Below is a small trained network, with its code and all its weights. Each question gives an input and a class and asks what happens when units are switched off, that is, made to give their printed mean instead of their output.

import numpy as np


def w(rows, s, z=0):
    codes = np.array(rows[::2]) - 128.0
    scale = np.full(codes.shape[1], s)
    scale[-1] = z or s
    return codes * scale


def f(y):
    return np.maximum(y, 0)


def log_softmax(a):
    a = a - a.max(-1, keepdims=True)
    return a - np.log(np.exp(a).sum(-1, keepdims=True))


def net(x, mask):
    res = np.array(x, float).reshape(1, 6) / 4 @ E
    y = f(res @ A[0][:, :-1].T + A[0][:, -1])
    res = res + np.where(mask, y, B[0][:, -1]) @ B[0][:, :-1]
    return log_softmax(res[-1] @ U[:, :-1].T + U[:, -1])


A, B = {}, {}
E = w([
[52,147,118,50,238,187,146,196,122,82,103],'x0',
[157,143,108,172,199,196,102,62,115,171,51],'x1',
[137,242,163,130,84,134,180,111,56,68,87],'x2',
[193,111,106,111,179,124,149,23,110,26,212],'x3',
[154,138,31,155,77,157,73,170,147,41,110],'x4',
[93,113,250,142,107,140,78,67,212,32,90],'x5',
],0.011)
A[0] = w([
[124,226,125,107,111,150,157,135,137,122,117,36],'neuron 0',
[112,239,164,136,36,144,164,130,70,115,81,72],'neuron 1',
[153,81,106,140,196,112,100,106,150,110,208,110],'neuron 2',
[61,119,115,111,180,138,131,146,121,87,82,47],'neuron 3',
[188,178,146,122,132,122,176,99,53,42,133,106],'neuron 4',
[115,72,253,117,102,179,122,107,173,83,89,74],'neuron 5',
[85,158,167,129,97,148,70,108,158,79,109,51],'neuron 6',
[100,109,96,127,117,152,102,161,107,93,96,25],'neuron 7',
[81,141,118,136,116,117,94,162,159,180,84,3],'neuron 8',
[146,165,74,152,188,172,95,20,114,142,83,112],'neuron 9',
[173,140,54,176,96,182,55,202,137,27,129,120],'neuron 10',
[137,104,157,120,82,78,128,189,114,107,161,108],'neuron 11',
[92,129,154,158,129,145,124,90,196,113,112,13],'neuron 12',
[113,139,150,38,198,178,101,194,127,83,128,54],'neuron 13',
[102,177,97,141,113,111,74,188,139,182,104,64],'neuron 14',
[168,125,160,153,72,99,46,101,81,134,123,19],'neuron 15',
[199,122,146,198,19,82,107,78,134,184,145,61],'neuron 16',
[181,132,161,188,182,176,117,137,154,168,103,85],'neuron 17',
[104,144,129,95,121,105,124,160,167,118,167,56],'neuron 18',
[123,120,137,132,187,174,182,197,135,92,135,67],'neuron 19',
[124,119,232,124,176,106,210,104,105,184,163,134],'neuron 20',
[176,153,76,107,144,141,133,139,81,168,159,91],'neuron 21',
[95,137,146,94,109,133,82,90,176,126,140,89],'neuron 22',
[144,120,120,61,94,74,168,151,150,62,178,168],'neuron 23',
[132,112,130,156,156,187,82,108,79,156,47,84],'neuron 24',
[80,139,125,80,156,134,146,139,146,132,110,65],'neuron 25',
[119,105,126,195,90,78,122,83,117,168,138,87],'neuron 26',
[75,118,178,164,84,113,91,210,145,192,58,72],'neuron 27',
[74,127,176,121,106,81,134,182,107,119,194,104],'neuron 28',
[118,24,97,94,130,138,56,157,199,174,139,125],'neuron 29',
[162,136,72,125,133,123,204,184,77,184,149,71],'neuron 30',
[109,82,176,67,184,135,184,126,119,157,115,92],'neuron 31',
],0.011,0.0043)
B[0] = w([
[116,134,123,129,128,181,101,172,166,158,193,188],'neuron 0',
[127,114,133,165,164,204,102,164,213,162,192,254],'neuron 1',
[95,164,219,125,66,199,89,75,181,90,205,214],'neuron 2',
[191,144,71,93,158,146,126,135,86,104,113,206],'neuron 3',
[104,116,145,145,133,189,89,97,216,137,187,234],'neuron 4',
[59,49,85,136,91,88,199,150,88,128,154,240],'neuron 5',
[65,75,96,124,96,85,181,169,96,124,161,202],'neuron 6',
[149,138,146,174,170,138,164,109,99,142,100,170],'neuron 7',
[148,119,171,115,71,164,132,90,163,60,116,185],'neuron 8',
[121,185,165,78,83,57,93,166,178,108,80,232],'neuron 9',
[137,162,171,254,156,93,208,68,40,224,80,249],'neuron 10',
[123,148,132,100,127,110,96,143,170,151,54,188],'neuron 11',
[105,96,108,124,99,106,167,146,142,112,144,177],'neuron 12',
[179,103,70,82,173,154,70,120,78,96,125,243],'neuron 13',
[106,127,152,140,92,125,107,72,128,93,145,198],'neuron 14',
[135,117,82,114,167,137,104,125,91,112,108,175],'neuron 15',
[200,108,63,80,206,159,81,140,63,87,102,237],'neuron 16',
[109,150,138,126,147,77,146,195,181,121,74,185],'neuron 17',
[112,153,107,106,134,125,127,148,158,144,61,168],'neuron 18',
[174,124,130,80,122,165,107,155,77,98,126,200],'neuron 19',
[178,175,150,212,136,112,193,87,73,193,119,238],'neuron 20',
[66,59,107,129,45,78,134,139,123,98,151,199],'neuron 21',
[88,89,86,118,124,106,129,136,111,149,144,171],'neuron 22',
[161,184,155,79,123,62,109,115,183,117,82,223],'neuron 23',
[133,159,114,95,108,76,110,143,192,135,98,207],'neuron 24',
[164,88,121,74,162,177,114,121,75,126,75,183],'neuron 25',
[182,110,117,83,205,172,90,176,70,108,107,189],'neuron 26',
[127,157,192,102,80,152,104,10,135,71,169,241],'neuron 27',
[146,195,117,120,107,88,109,158,167,146,60,203],'neuron 28',
[141,130,129,147,155,198,129,172,197,214,197,231],'neuron 29',
[67,49,106,134,92,51,196,153,107,83,200,232],'neuron 30',
[144,137,139,173,158,137,143,120,101,151,100,205],'neuron 31',
],0.009,0.015)
U = w([
[192,105,60,81,202,176,92,163,37,74,93,115],'0',
[62,34,75,130,86,54,186,185,98,105,160,111],'1',
[136,161,199,113,87,167,113,5,155,35,161,125],'2',
[126,114,130,155,170,235,113,210,223,224,179,129],'3',
[158,172,161,222,167,96,186,90,36,233,59,130],'4',
[142,198,129,83,120,21,101,209,208,132,14,116],'5',
[109,123,166,133,140,96,81,154,110,145,115,250],'6',
],0.011,0.013)

Each question gives the input, the list of numbers given to net, and the class t.
The units are the neurons (one row each of A and B). Each row of codes is followed by its name. A weight is (code - 128) times the scale printed after its matrix; where a second scale follows, it is the last column's (A, B and U).
mask holds one flag per neuron, in row order. A switched-off neuron (its flag False) gives its mean, the last column of its row in B, instead of its output. The means were averaged over made-up inputs and are rounded, as every weight is.
A unit's drop is (log p(t) with every unit on - log p(t) with that unit switched off) / (log p(t) with every unit on - log p(t) with every unit switched off).
The circuit of an input: a set's keep is (log p(t) with only the set's units on - log p(t) with every unit switched off) / (log p(t) with every unit on - log p(t) with every unit switched off). Starting from the 12 units with the biggest drops (on a tie, the unit counted first), units are removed one at a time, each time the one whose removal leaves the highest keep (on an exact tie, the one counted first), for as long as the keep stays at least 0.8.
units of the circuit, in order: the units of the circuit, biggest drop first
k most important neurons: the k neurons with the biggest drops, biggest first
drop when u is switched off: that unit's drop, to one decimal
input [-1,6,4,-3,-1,-6], class 1: most important neuron	[neuron 30]
input [-6,-5,-6,-5,-5,-5], class 0: 2 most important neurons	[neuron 16; neuron 26]
input [5,0,-8,-8,-4,-3], class 2: 2 most important neurons	[neuron 27; neuron 8]
input [3,1,7,-8,0,-5], class 2: 2 most important neurons	[neuron 27; neuron 14]
input [6,2,4,-8,3,7], class 2: 2 most important neurons	[neuron 27; neuron 8]
input [6,7,6,-6,-3,-1], class 5: 4 most important neurons	[neuron 24; neuron 9; neuron 17; neuron 16]
input [0,5,0,-8,-8,-1], class 2: 2 most important neurons	[neuron 27; neuron 10]
input [2,7,0,6,2,7], class 1: units of the circuit, in order	[neuron 5; neuron 6]
input [4,-4,-3,-5,0,-1], class 2: 2 most important neurons	[neuron 27; neuron 16]
input [2,-3,-7,-3,-8,-1], class 4: 3 most important neurons	[neuron 20; neuron 1; neuron 31]
input [-4,-8,5,7,-3,3], class 5: 3 most important neurons	[neuron 23; neuron 27; neuron 28]
input [0,-2,5,1,-3,-5], class 1: 2 most important neurons	[neuron 30; neuron 29]
input [1,-6,-5,-3,5,-3], class 5: 2 most important neurons	[neuron 1; neuron 20]
input [-1,-5,3,-2,-6,8], class 1: units of the circuit, in order	[neuron 5]
input [-1,-8,-1,7,7,-5], class 5: 4 most important neurons	[neuron 23; neuron 27; neuron 11; neuron 20]
input [-7,1,3,5,5,2], class 0: drop when neuron 14 is switched off	0.0
input [-5,6,-2,4,2,-4], class 5: drop when neuron 9 is switched off	1.3
input [-8,-6,3,-6,-8,-1], class 0: drop when neuron 16 is switched off	1.2
